Here is a tiny trained network, its code and every weight. The questions are about switching its units off for an input and a class, where a switched-off unit gives its printed mean instead of its output.

import numpy as np


def w(rows, s, z=0):
    codes = np.array(rows[::2]) - 128.0
    scale = np.full(codes.shape[1], s)
    scale[-1] = z or s
    return codes * scale


def norm(h):
    return h / np.sqrt((h * h).mean(-1, keepdims=True) + 1e-5)


def f(y):
    return np.maximum(y, 0)


def log_softmax(a):
    a = a - a.max(-1, keepdims=True)
    return a - np.log(np.exp(a).sum(-1, keepdims=True))


def net(x, mask):
    res = np.array(x, float).reshape(1, 5) / 4 @ E
    u = 0
    for l in range(2):
        y = f(norm(res) @ A[l][:, :-1].T + A[l][:, -1])
        res = res + np.where(mask[u : u + 3], y, B[l][:, -1]) @ B[l][:, :-1]
        u += 3
    return log_softmax(norm(res)[-1] @ U[:, :-1].T + U[:, -1])


A, B = {}, {}
E = w([
[145,95,170,191,233,180,148,154,164,60,145,50],'x0',
[53,155,121,41,127,57,1,147,162,65,200,131],'x1',
[151,121,136,91,164,79,92,161,202,151,33,102],'x2',
[89,101,80,176,160,123,165,213,73,174,116,73],'x3',
[163,207,134,176,231,37,122,158,111,169,173,129],'x4',
],0.016)
A[0] = w([
[60,77,108,95,157,68,80,202,152,54,130,87,27],'0.n1',
[62,85,113,121,110,173,101,155,89,53,253,129,4],'0.n2',
[136,168,116,128,168,41,110,222,87,246,36,109,35],'0.n3',
],0.024,0.011)
B[0] = w([
[94,130,143,93,117,240,39,251,116,181,70,51,218],'0.n1',
[52,119,102,124,78,127,201,56,124,22,188,66,201],'0.n2',
[165,96,99,98,148,2,197,119,155,189,104,144,251],'0.n3',
],0.0082,0.023)
A[1] = w([
[138,161,123,95,173,66,21,151,183,72,169,128,2],'1.n1',
[141,125,137,69,16,153,73,31,159,128,82,251,7],'1.n2',
[109,179,116,92,134,83,73,180,30,189,245,171,63],'1.n3',
],0.023,0.0066)
B[1] = w([
[131,105,238,85,228,120,110,117,123,115,158,205,200],'1.n1',
[255,158,121,44,38,134,154,112,122,108,70,75,251],'1.n2',
[63,139,70,247,110,116,93,129,139,140,149,185,196],'1.n3',
],0.009,0.017)
U = w([
[164,112,83,139,179,26,176,156,159,205,61,135,188],'0',
[14,114,56,78,23,76,53,168,98,169,111,189,2],'1',
[107,187,66,204,112,74,148,89,92,119,198,190,84],'2',
[114,163,182,86,181,65,62,114,143,98,171,212,43],'3',
[155,59,139,200,185,238,196,129,92,125,86,102,133],'4',
[75,120,162,68,180,160,28,206,174,96,107,74,138],'5',
[190,129,121,57,27,154,133,88,114,105,70,147,209],'6',
[59,123,114,109,68,190,140,67,89,6,209,106,158],'7',
],0.017,0.0049)

Each question gives the input, the list of numbers given to net, and the class t.
The units are the neurons (one row each of A and B). Each row of codes is followed by its name. A weight is (code - 128) times the scale printed after its matrix; where a second scale follows, it is the last column's (A, B and U).
mask holds one flag per neuron, layer by layer. A switched-off neuron (its flag False) gives its mean, the last column of its row in B, instead of its output. The means were averaged over made-up inputs and are rounded, as every weight is.
A unit's drop is (log p(t) with every unit on - log p(t) with that unit switched off) / (log p(t) with every unit on - log p(t) with every unit switched off).
The circuit of an input: a set's keep is (log p(t) with only the set's units on - log p(t) with every unit switched off) / (log p(t) with every unit on - log p(t) with every unit switched off). Starting from all 6 units, units are removed one at a time, each time the one whose removal leaves the highest keep (on an exact tie, the one counted first), for as long as the keep stays at least 0.8.
circuit, biggest first: the units of the circuit, biggest drop first
top k neurons: the k neurons with the biggest drops, biggest first
k most important neurons of layer l: the k neurons of layer l with the biggest drops, biggest first
drop when u is switched off: that unit's drop, to one decimal
input [-4,8,5,-3,1], class 5: circuit, biggest first => [0.n1]
input [8,-1,0,-7,2], class 3: circuit, biggest first => [0.n1; 1.n2]
input [2,-3,6,3,-7], class 4: top 3 neurons => [0.n3; 1.n2; 0.n1]
input [-3,-4,-1,-7,7], class 2: circuit, biggest first => [1.n3; 0.n3]
input [8,1,-8,8,7], class 7: circuit, biggest first => [0.n2; 0.n3]
input [4,-2,-5,-5,8], class 2: top 3 neurons => [1.n3; 0.n1; 0.n3]
input [5,-3,1,4,1], class 0: top 2 neurons => [0.n1; 0.n2]
input [-5,7,-4,-6,-1], class 7: top 3 neurons => [0.n2; 0.n3; 1.n3]
input [-8,1,-1,-3,3], class 6: top 2 neurons => [1.n2; 0.n1]
input [-3,4,-4,6,8], class 2: 2 most important neurons of layer 1 => [1.n3; 1.n2]
input [-7,5,-5,-6,8], class 2: top 2 neurons => [1.n3; 0.n1]
input [-7,2,-2,0,-3], class 6: drop when 1.n2 is switched off => 2.0
input [-2,6,-4,3,0], class 7: drop when 0.n2 is switched off => 0.9
input [-6,-7,-6,2,3], class 2: drop when 1.n3 is switched off => 0.1
input [-1,6,6,6,-8], class 5: drop when 0.n1 is switched off => 0.1
input [6,-6,4,5,2], class 0: top neuron => [0.n3]
